(in the rows, 128 means zero)
Each row of numbers belongs to one of the things below and depends on some of the facts about them. Some rows are named. Which thing is each other row?

Some things and their rows:
bragrebros: [111 114 123 103  94 145 103 118 144 109 129 131 124 107 126 113 148 144
 120 105 126 133 124 114 118 111 149 133 163 123 132 125 135 155 141 116
 151 124 130 126 127]
nulun: [131 120 140 120 111 107 131 116 132 144 129 118 134 141 124 132 157 148
 115 135 104 129 136 130 133 122 136 125  98 101 121 112 135 116 110 124
 139 135 186 142 138]
lasur: [131 125 136 120 130 108 128 144 118 127 149 126 141 130 153 141 182 137
 109 120 113 112 149 130 141 117 115 123  99 111 111 135 100 125 111 138
 141 130 185 138 122]
bripa: [107 140 113 109 103 140 106 123 122 126 107 135 138 129 107  97 131 140
 135 101 126 152 114 111 115 116 128 144 153 121 135  97 124 148 108 122
 136 129 104  99 125]
stuken: [115 105 166 127 102  85 137  97 138 163 133 130 134 164 140 128 139 125
 125 140 123 123 139 154 116 132 112 107  71 130 140 138 118  99 113 125
 132 114 178 141 111]
bremo: [104 138 113 103  94 132  87 133 130 133  89 128 140 132 120  86 114 134
 138  89 138 156 105 110 110 125 127 145 164 110 137 112 128 139 116 115
 125 123  96 105 108]
skodran: [110 103 113 115  81 128 128  96 146  76 143 151 141 113 115 125 156 138
 136 103 109 117 108 137 121  89 116 174 140 151 148 121 128 138 116 121
 145 165 183  94 134]
mebin: [109 128 143 157 111  94 144 103 103 141 143 155 134 154  84 129 134 143
 137 137  91 118 127 101 104  94 124 133  91 132 114  90 115 145  96 145
 140 105 110 140 134]
trola: [148 122 119 156 143  90  93 223 124 123 196 177 174 158 200 172 148  86
  73 121  96  81  91  99 130  98 114 123 128 144  99 156  12 105 102 155
  95 108 141 196  64]
drustos: [109 110 127 100  93 133  86 127 155 121 117 127 129 111 139 106 133 132
 124  97 139 147 112 112 110 116 151 129 168 118 132 139 137 139 145 109
 138 122 120 131 113]
trugigrel: [ 98 141 124 122 102 136 126 105 111 116  96 143 128 109  92  98 147 142
 137 101 127 124 126 103 108 104 117 148 143 136 123 102 117 170 108 130
 157 126 114 101 129]
bokor: [ 93 107 113  99  84 123 112 103 175 104 117 142 138 103 132 117 115 114
 123  99 126 136 113 130 104  92 106 147 115 151 146 134 125 141 132 131
 155 143 164  92 112]
broplutok: [ 98 133  94 106 113 133 121 115 132 106  91 133 139  91 110 105 138 138
 144  70 129 132 134 111 108  91  77 167 123 135 124 110 129 172 111 136
 163 150 139  59 120]
pligidrir: [104 102 101 112 104 125 115 118 170 113 123 133 149  94 134 129 118 128
 127  78 118 133 121 114 109  69  96 151 127 138 128 130 141 143 143 128
 147 141 159  88 119]
vogrigrim: [109 142 144  72  70 120 105 125 161 112 157 150 160  34 151  46 160 120
 135  99 148 146 138 148 158  73 114 152 180  85 149 101 125 123 152 110
 130  59 132 103 107]
dreplizer: [ 88 113 128 123 100 114 102 126 142 138 157 141 142 149 123 116 121 134
 140  99 122 147 113 111 107 108 139 139 149 119 131 119 132 137 130 129
 125 105  91 126 110]
plafogor: [131 102 160 142  95  95 155  86 112 131 167 145 137 171 121 137 172 151
 126 148  98 110 128 157 130 118 129 133 105 136 143 121 123  93 102 115
 122 136 183 152 134]
griflir: [143 117 150 126 119  96 137 111 121 138 152 122 127 135 125 144 166 150
 127 134  94 115 150 131 134 119 140 116  75 110 113 114 133 117 112 133
 147 128 176 150 132]
vema: [101 119 143 134 113  97 125 116 128 152 131 132 142 145 121 122 137 138
 135 111 121 130 132 120 110 104 117 132 111 119 123 118 127 131 118 129
 129 110 135 132 124]
flitre: [111 100 112 116  79 126 122  97 149  94 145 147 145 122 129 123 143 134
 133  96 115 130 104 142 118  91 114 164 155 150 155 127 130 124 122 111
 131 160 164  95 118]
drosker: [102 112 127 116  93 135 115 104 146 119 114 133 130 109 124 112 144 138
 125 101 131 126 119 108 110 102 132 132 157 130 131 130 128 154 137 111
 149 123 148 125 125]

Some facts about the things:
ε: refers to; π: uses
baskis	ε	tugar; baze	ε	pugin; bradi	ε	drevarek
bradi	ε	dedruk; bragrebros	ε	bilir; brani	ε	nesil
brani	ε	vefluk; brapofles	ε	baskis; brero	ε	karum
brero	ε	vetar; brirur	ε	dedruk; broplutok	ε	kerar
dedruk	ε	pugin; didriplam	ε	pugin; drelus	ε	tugar
drelus	ε	flodrugu; drevarek	ε	drelus; driste	ε	drelus
droko	ε	plifitro; droko	ε	flesu; druzegun	ε	gubok
dubi	ε	trola; dubi	ε	brirur; faklodre	ε	tugar
fistul	ε	didriplam; flapleflak	ε	driste; fledrivis	ε	pleva
fleser	ε	tugar; flidrun	ε	stuken; flidrun	ε	stobri
flodrugu	ε	drasta; flogriklus	ε	vadrak; floke	ε	drasta
flutri	ε	plifitro; flutri	ε	pugin; flutri	ε	drasta
gebras	ε	plovos; geski	ε	baze; geski	ε	klokir
gopiduk	ε	druzegun; grebroror	ε	tugar; grebroror	ε	plagubas
greflo	ε	skagris; greflo	ε	driste; greflo	ε	grosko
griflir	ε	vituvo; griflir	ε	drasta; grimar	ε	tugar
grosko	ε	brani; grosko	ε	druzegun; grubi	ε	flidrun
grubin	ε	karum; grubin	ε	brapofles; grugar	ε	suvi
grugar	ε	tugar; grugar	ε	grimar; karum	ε	suvi
klokir	ε	drasta; lafle	ε	skave; lafle	ε	skoskato
lafle	ε	didriplam; lafle	ε	finil; lasur	ε	baskis
lopli	ε	driste; lumok	ε	stuken; lumok	ε	mozalom
luten	ε	ziflin; luten	ε	druzegun; lutre	ε	plovos
masun	ε	bragrebros; mebin	ε	lumok; mebin	ε	vobri
mebin	ε	trola; mebin	ε	drevarek; miton	ε	flodrugu
nugranom	ε	pugin; nulun	ε	grimar; perar	ε	sosol
perar	ε	vogrigrim; plafogor	ε	drasta; plagubas	ε	karum
pleper	ε	vadrak; pletrim	ε	pleper; pletrim	ε	karum
pleva	ε	dronim; pleva	ε	drasta; plifitro	ε	trola
plifitro	ε	plovos; plobrul	ε	vobri; plobrul	ε	grosko
plufar	ε	fistul; pugin	ε	drasta; puzunes	ε	plovos
puzunes	ε	karum; puzunes	ε	plagubas; rado	ε	fleser
rado	ε	fistul; reva	ε	kerar; rigros	ε	stobri
rigros	ε	baskis; rilin	ε	plovos; ropogon	ε	flogriklus
ropogon	ε	finil; skagris	ε	tugar; skagris	ε	vema
skave	ε	drelus; skodran	ε	bremo; skoskato	ε	tugar
sosol	ε	kerar; steklom	ε	plovos; steklom	ε	grugar
steklom	ε	zugil; stobri	ε	suvi; stobri	ε	tugar
stobri	ε	plagubas; stomi	ε	reva; stuken	ε	tugar
stuken	ε	drasta; suvi	ε	pugin; suvi	ε	drasta
tipos	ε	troplo; tipos	ε	vema; trinum	ε	suvi
trinum	ε	karum; trola	ε	plovos; trola	ε	drasta
troplo	ε	drelus; troplo	ε	trola; troplo	ε	plovos
trugigrel	ε	drustos; tugar	ε	pugin; tugar	ε	drasta
vadrak	ε	karum; vefluk	ε	drasta; vefluk	ε	druzegun
vema	ε	plufar; vema	ε	mozalom; vituvo	ε	suvi
vobri	ε	dreplizer; vora	ε	mebin; vora	ε	rado
ziflin	ε	skoskato; brapofles	π	pligidrir; brapofles	π	rigros
bremo	π	vogril; bremo	π	grosko; bremo	π	nugranom
bripa	π	stuken; bripa	π	plifitro; bripa	π	flutem
bripa	π	flodrugu; bripa	π	plagubas; brofu	π	ziflin
brofu	π	gebras; brofu	π	drelus; brofu	π	rado
brofu	π	nulun; brofu	π	pleva; broplutok	π	bokor
broplutok	π	pligidrir; broplutok	π	grubin; broplutok	π	biri
broplutok	π	kanar; dedruk	π	puzunes; dedruk	π	sosol
dedruk	π	bokor; droko	π	breflipun; droko	π	driste
droko	π	grebroror; droko	π	kanar; flapleflak	π	fistul
flapleflak	π	brani; flapleflak	π	plebos; flatrem	π	pilin
flatrem	π	brero; flatrem	π	vogril; flatrem	π	nulun
flatrem	π	flutem; flena	π	giger; flena	π	brani
flena	π	grubi; flena	π	plobrul; flenur	π	drosker
flenur	π	plebos; flenur	π	baskis; flogriklus	π	fledrivis
flogriklus	π	guno; flogriklus	π	bradi; flutri	π	puzunes
karum	π	pleper; karum	π	luril; karum	π	faklodre
karum	π	plifitro; klokir	π	bagum; klokir	π	fleser
klokir	π	luril; klokir	π	baze; klokir	π	lutrostal
klokir	π	druzegun; laran	π	puzunes; laran	π	pleper
laran	π	troflinur; laran	π	pilin; laran	π	bronu
laran	π	druzegun; lumok	π	fledrivis; lumok	π	reva
lumok	π	drustos; lumok	π	stomi; lumok	π	nutra
luten	π	vobri; luten	π	bragrebros; luten	π	rado
luten	π	flisus; luten	π	plobrul; mebin	π	plufar
mebin	π	plobrul; mebin	π	duvinos; mozalom	π	flesu
mozalom	π	bradi; mozalom	π	zugil; mozalom	π	plagubas
nafi	π	drosker; nafi	π	faklodre; nafi	π	nulun
pabremu	π	daklem; pabremu	π	droplono; pabremu	π	duvinos
perar	π	pugin; perar	π	tagram; pletrim	π	fistul
pletrim	π	gebras; pletrim	π	nesil; pletrim	π	skitas
pletrim	π	grebroror; pletrim	π	finil; ropogon	π	fistul
ropogon	π	lutre; ropogon	π	nogro; ropogon	π	floke
skeser	π	troplo; skeser	π	luril; skeser	π	tipos
skeser	π	masun; skeser	π	geski; skugi	π	pibo
skugi	π	brirur; skugi	π	vogrigrim; stebe	π	driste
stebe	π	flitre; stebe	π	skodran; stebe	π	tagram
steklom	π	lasur; stigrige	π	pagrozo; stigrige	π	plufar
stigrige	π	numek; stigrige	π	rilin; stigrige	π	trokis
stigrige	π	plafogor; suvi	π	dronim; suvi	π	pilin
suvi	π	reva; suvi	π	dubi; togrul	π	bagum
togrul	π	griflir; togrul	π	guno; togrul	π	droplono
togrul	π	fluri; trinum	π	flidrun; trinum	π	giger
trinum	π	drumuk; trinum	π	lutre; trinum	π	numek
trinum	π	zater; trinum	π	gopiduk; trova	π	fleser
trova	π	stuken; trova	π	droplono; trugigrel	π	troplo
trugigrel	π	drumuk; trugigrel	π	kesto; trugigrel	π	guno
trugigrel	π	zater; trugigrel	π	skitas; vadrak	π	dronim
vadrak	π	vefluk; vadrak	π	sagra; vituvo	π	lutre
vituvo	π	flodrugu; vugrus	π	drivo; vugrus	π	zenul
vugrus	π	masun; zatre	π	trola; zelosi	π	drivo
zelosi	π	drevarek; zelosi	π	bragrebros; zelosi	π	nutra
zezora	π	skave; zezora	π	nesil; zezora	π	flesu
zezora	π	pugin; zezora	π	gubok; zezora	π	droplono

Which thing is each row?
No name comes twice in this set of rows, the named rows included.
[ 53 103 159 128  91  97 121 116 152 140 136 114 145 159 126 140 157 129
 153 113 132 143 114 111 104 113 154 146 120  86 118 132 131 141 143 130
 138 101 166 135 141] : grosko
[ 92 142 107 115 112 148 131 110 113 102  95 139 128  95  94 106 160 147
 141  92 125 120 135 109 113  97  93 154 130 138 125  97 122 178 106 136
 171 145 141  69 137] : perar
[136 134 180 104  79  67 138 109 144 145 166 151 171  65 143  71 150 115
 130 134 113 123 145 146 149  69 109 138 111  83 139  92 118  95 130 122
 122  43 161 138 114] : brirur
[151 132 106 138 110  98 118 126 119 106 153 161 132 113  86 128 105 145
 136 118  63 110 117  94 108  80 120 146  85 149 118  84 123 145  95 149
 139 138  87 125 121] : droko
[ 98 114 160 119 100  72 100 138 143 137 124  99 146 156 135 154 157 132
 162 118 125 147 118 115 116 137 167 135  76  56 111 130 136 128 133 135
 137 112 170 158 139] : vefluk
[159 138 139 128 132 112 157 100  82 143  93 121 122 118 107 103 159 149
 118 128 100  97 162 124 131 121  88 110  79 141 116 108 114 127  78 121
 142 135 145 124 117] : trinum
[ 86 129 144 135 113 100 137 118 119 130 156 133 138 154 104 153 175 153
 151 127 102 124 141 112 121 113 139 150  85  93 114  91 126 150 109 159
 155 121 160 124 154] : greflo
[150 134 139 112 122  84 109 135 110 185  93 100 146 156 140  96 108 133
 141 110 124 148 135 137 126 148 108 111  90  97 131 123 127  89  95 107
 102 115 114 139 100] : suvi
[ 93 118 139 137 109  98 116 120 121 179 120 130 147 161 126  97 111 129
 147  94 138 148 125 121 101 113  98 122 134 123 132 128 125 117 118 121
 111  99  82 122 104] : mozalom
[172 105 144 148  78  97 132  87 115  91 166 173 132 130  97 125 125 140
 109 158  67  91  88 123 117  90 152 130 122 178 145 109 112 108 102 109
 118 141 135 179 124] : rilin
[159 124 142 104 114 100 119 108 116 176  67 122 136 138 145  66  91 115
 122 106 141 138 136 160 118 142  73  90 104 162 152 155 116  89  86  96
 105 120  93 115  70] : karum
[124 102 139 111 115 110 127 108 145 169 123 118 135 125 157 107 125 130
 110 100 141 136 137 140 123 107 101 103 140 132 135 158 138 104 136  95
 118 114 153 126 104] : finil
[104 159 152  98  76  98 126 112 128 119 132 160 161  50 118  32 148 124
 151  97 134 131 135 129 141  66  96 163 147  92 141  76 110 130 124 126
 133  55 107  92 109] : skugi
[159 121 131 109 117 116 119 115 123 151  90 119 134 105 140  82 123 133
 111 100 131 127 140 133 120 111  95 107 132 143 133 141 127 121 114  96
 121 123 123 126  96] : vetar

Now the same things, written a new way:
Named rows:
pleva: [130 153 127 122 130 132 139 128 128 145 127 132 127 119 125 127 131 132
 133 122 136 128 141 104 123 133 124 130 106 110 126 130 134 121 130]
fluri: [132 124 138 146 132 130 121 124 121 128 128 135 128 129 122 127 134 127
 112 115 127 126 130 152 142 135 127 118 126 116 118 140 144 116 131]
zelosi: [130 121 124 123 126 127 124 125 123 120 131 128 119 136 147 126 111 122
 114 113 134 124 131 176 136 143 153 118 189 123 119 132 177 117 130]
pligidrir: [130 123 142 120 127 130 121 128 121 125 127 129 123 120 125 129 133 126
 113 112 128 129 129 178 136 132 128 119 121 138 115 136 129 117 128]
nutra: [131 127 126 121 124 124 123 124 122 126 129 136 120 131 133 125 117 126
 114 117 130 124 130 193 138 136 142 116 142 119 119 139 159 121 129]
vema: [130 122 142 123 135 129 152 127 121 132 130 123 120 120 145 125 157 125
 122 148 127 124 139 110 125 126 125 119 105 129 140 129 117 135 154]
trinum: [149 131 124 118 147 128 123 123 124 121 127 133 176 121 118 143 128 128
 157 113 138 130 158  96 123 127 121 120 129 141 116 127 131 111 133]
brani: [130 124 123 124 124 179 118 124 132 150 124 120 126 130 146 127 116 137
 126 120 129 131 143 106 121 140 126 123 109 142 118 126 123 114 128]
steklom: [131 141 124 147 129 124 134 124 121 124 127 131 134 119 120 127 114 124
 147 117 139 133 154 104 120 129 120 133 108 122 138 130 145 119 138]
reva: [128 140 125 131 156 181 117 131 121 120 130 164 118 125 120 124 113 126
 113 112 127 132 132 147 122 139 225 114 202 130 114 132 121 128 126]
guno: [142 126 135 149 128 127 122 125 122 124 127 137 133 126 119 127 125 125
 112 118 128 125 132 154 136 131 140 117 171 114 112 141 176 115 130]
drevarek: [130 124 127 115 125 131 153 132 122 136 127 122 123 121 137 127 148 122
 132 155 130 125 141 106 122 132 128 122 108 111 146 127 122 136 132]
bradi: [136 135 125 136 127 127 146 125 121 126 133 133 125 122 122 126 131 126
 151 132 135 127 146 109 124 128 125 120 113 116 118 133 135 121 130]
flena: [129 119 125 118 134 130 119 125 131 123 126 123 123 143 147 137 115 126
 111 109 128 123 132 102 139 153 127 118 168 140 118 128 142 115 147]
flidrun: [138 134 126 119 138 132 143 125 124 126 128 135 129 122 123 131 151 135
 138 129 133 125 145 105 122 128 126 122 107 116 123 129 122 114 131]
fledrivis: [131 147 125 122 124 126 144 123 123 126 129 143 132 119 125 127 120 126
 149 121 138 125 136 103 126 130 127 121 114 115 118 130 175 117 127]
kesto: [133 124 139 130 129 127 123 125 124 124 128 139 124 127 125 127 127 126
 113 111 128 124 128 155 146 132 130 117 124 116 118 133 136 114 133]
luril: [131 130 140 139 132 128 133 125 124 132 137 139 126 136 129 128 112 129
 113 115 127 126 131 143 151 129 134 120 114 119 116 139 139 114 135]
nugranom: [129 142 125 121 130 130 148 126 121 132 128 131 121 120 121 127 142 136
 142 122 135 125 147 108 125 128 123 135 105 113 135 131 119 131 132]
nulun: [128 145 127 118 130 128 137 132 122 148 138 122 124 120 141 127 116 150
 130 116 143 127 146 108 123 126 122 135 105 115 151 131 118 146 156]
biri: [131 124 141 127 126 132 123 128 121 123 127 131 122 123 124 129 130 125
 111 114 127 126 131 168 140 132 129 118 114 123 118 136 129 119 133]

Name these rows:
No name comes twice in this set of rows, the named rows included.
[128 121 121 165 125 151 121 122 138 126 126 122 124 135 158 126 114 127
 120 117 127 127 160 168 123 151 124 122 132 157 131 128 118 128 135] : plobrul
[132 125 127 116 127 130 120 126 122 121 129 128 123 134 144 127 114 125
 114 112 132 124 128 157 135 135 152 118 179 126 119 133 175 116 130] : vugrus
[133 126 127 123 124 128 122 126 122 126 135 150 122 124 130 127 114 136
 113 112 131 124 131 178 148 129 126 117 122 117 117 145 168 117 132] : masun
[138 141 127 139 129 129 160 122 123 123 129 140 138 119 120 126 127 123
 147 139 133 130 148 111 121 127 123 119 104 116 146 129 118 130 136] : troplo
[130 122 126 122 136 128 136 126 122 124 129 124 122 121 145 128 145 133
 127 135 133 124 150 103 124 128 128 123 113 117 140 131 116 152 151] : rado
[130 123 126 115 125 124 151 127 119 124 135 126 127 121 152 126 116 124
 155 132 140 123 139 130 121 128 133 126 172 120 140 133 135 115 129] : lumok
[130 158 132 142 132 125 167 125 137 137 127 136 151 121 119 127 116 122
 124 134 131 133 140 110 122 130 126 128 109 115 157 130 126 125 150] : plifitro
[129 125 137 129 132 128 126 127 121 123 126 143 118 123 125 135 132 124
 112 114 126 132 131 171 155 132 129 121 112 149 118 132 126 115 131] : bokor
[128 125 125 149 127 131 140 130 124 168 128 118 145 144 148 126 117 126
 112 135 127 126 129 126 132 141 157 149 105 173 118 127 129 112 129] : druzegun

The same things again, as new rows of numbers:
Some rows with their names:
driste: [157 141 161 112 141 103 143  45 110  79 131 103 150  95 127 127  92  43
 119 133  86 102 124 151 200  87 133 125 134 134 131 211  80 110]
rado: [127 130 121 117 137 125 153 112 109 127 133 116 123 152 110 135 134 147
 130 136 132 123 107 148 123 121 137 146 108 135 136 141 137 122]
brero: [126 159 102 132 126 103 179 109 151 141  88 116 152 119 123 123 127 132
 146 112 111 120 141 150 120 167 131 132 137 140 170 112 127 121]
sosol: [108 154 123 110 124 135 147 111  88 121 156 112 112 162 140 112 155 147
 170 134 126 116 122 157 117 136 137 158 114 139 113 125 143 130]
mebin: [145 135 154  74 167 169 135 139  95 117 131 105  98 101 102 173 108 124
  91 115 155  97 102 148 100 138 115 112  71 162 164 125 118  72]
rilin: [105 124  82  97 131 142 114 198 108 107  85 118 120  97 110 142  76 125
 141 182 155 137 146 146 118 147 133 164 143  84 158 147 137 108]
trola: [ 94 100  54 147 101 124  76 248  95 113 127 122 109  81 110 138  68 102
 139 161 155 115 156 184 124 127 127 110 140  76 166 152 120  88]
puzunes: [101 187 127  74 134 128 169 211 135 109  88 126 141  78 175 114 129 107
 179 157 129 119 183 193 119 197 151 148 134 168 124  95 142 104]
lutre: [ 83 107 125 123 143 134  87 199  87 111  64 120 129  86 124 186  89 112
 189 182 163 141 150 112 123 173 137 150 141  60 156 143 134 129]
didriplam: [ 93  76 123  95 162  88 111 138 118 119  83 144 152 196 113 166 111 115
  80  72  74 138 113 149  96  96 157 181 128 144  87 119 182 117]
plifitro: [ 99 112  73  98 128 124  97 221 102 100  83 120 129  85 116 143  81 118
 158 185 159 136 137 162 124 138 108 191 139  52 164 145 145 120]
grimar: [162 114 154 146 165 132 116 132 167 133  59 142 149 176 121 115 148 174
 142 194 154 136 151 165 176  98 182 109  94 101  95 127 120 100]
skitas: [124 133 135 138 124 137 125 109 133 135 135 131 119 127 131 124 119 130
 121 136 121 145 135  82 123 134 127 124 151 131 115 127 131 145]
nesil: [134 139 139 133 121 139 119 104 132 125 148 126 110 128 131 120 127 128
 115 132 120 137 139  92 127 131 129 137 147 112 123 122 138 137]
droplono: [150 149 115 112 134 146  68  99 147 125 118 117 100 123 145 101 114 142
 103 111 111 113 142  90 112 124  88 157 133  96 121  84 126 110]
zenul: [130 131 120 132 125 135 137 120 132 138 144 130 122 119 126 112 118 139
 109 139 119 141 126  98 130 129 122 133 142 151 115 133 134 139]
bokor: [126 151 143 123 124 140 142 131 130 125 151 134 111 117 146 105 132 123
 114 142 110 139 148 112 129 139 138 133 148 161 102 122 142 137]
fluri: [133 134 122 132 124 135 118 108 137 136 134 129 118 120 135 111 111 138
 111 132 117 135 133  96 124 129 113 136 143 133 114 123 138 134]
finil: [131 130 135 142 130 130 130 111 133 129 139 134 118 129 129 118 121 130
 112 138 116 141 135  89 127 135 131 137 147 134 121 128 143 141]
sagra: [132 131 125 135 127 131 135 121 135 136 142 134 119 116 128 114 119 133
 107 138 122 140 126  99 130 130 121 138 144 139 121 131 139 140]
drasta: [120 110  89 203 100 114  83 167 125 147 179 143 101  99 132 110 114 118
 105 110 110 102 151 138 122 114 118  68 136 146 125 116 132 120]

Rows to name:
No name comes twice in this set of rows, the named rows included.
[119 176 105 131 118 102 178 112 176 149  42 106 171 120 135 130 123 136
 175 104 113 116 151 150 116 191 142 130 141 125 180  94 100 115] : plagubas
[142 118 154 135 124 121  87 131 145 134 118 144 138  94 151 141 156 120
 147 114 151 132 112  86 127 139  65 143 128  80 133  93 130 174] : bripa
[149 137 153 114  85 147 125 119 151  97 179 134 112 154 128 116 156 100
 105 110 141 157 131  99 128 119 161 120 170 103 143 133 119 134] : stebe
[138 126 145 152 135 122 137 119 127 126 151 134 114 122 118 137 135 124
 110 144 122 138 129  92 123 143 131 132 145 120 139 125 158 141] : plebos
[114 126  90 107 125 146 106 198 121 113 107 132 114  85 116 132  74 126
 121 181 148 153 149 110 118 148 121 168 158  92 149 141 147 126] : plovos
[107 139 118 132 124 125 137  97  88 137 146 107 118 151 131 125 144 145
 179 139 128 114 114 137 124 131 125 133 110 128 127 139 119 127] : gopiduk
[139 139 129 132 104 138 124 103 142 111 158 128 112 143 130 105 134 116
 102 132 118 145 141 101 130 116 143 140 165 119 128 129 134 136] : tagram
[113 126 103 128 112 135 133 116 123 140 125 117 137 141 126 120 110 137
 149 123 130 132 116 138 129 113 124 116 131 142 121 152  95 126] : fledrivis
[137 131 119 135 128 126 128 124 136 143 130 137 132 102 139 109 126 140
 117 138 120 130 124 100 126 125  93 148 135 133 117 118 143 151] : luril
[163 148 149  88 137 166  72 114 154 120 129 118  92 113 144 122 122 136
  78  90 135 107 130  92  99 125  78 131 111 100 137  78 124  97] : pabremu
[112 118 202 144 143 121 112 108 100 120 117 129 134 134 140 201 163 105
 186 116 149 128 127  87 124 166 150  97 113  90 143 120 126 153] : ropogon
[118 151 160  88 105 151 143 128 108  98 178 120 114 170 148 126 176 111
 162 112 152 134 126 153 118 131 169 123 124 140 124 130 122 126] : broplutok
[105 138  99 109 112 139 159 106  93 137 155 110 127 167 122 118 148 154
 167 129 137 131  98 151 116 114 125 145 116 134 125 151 121 138] : reva

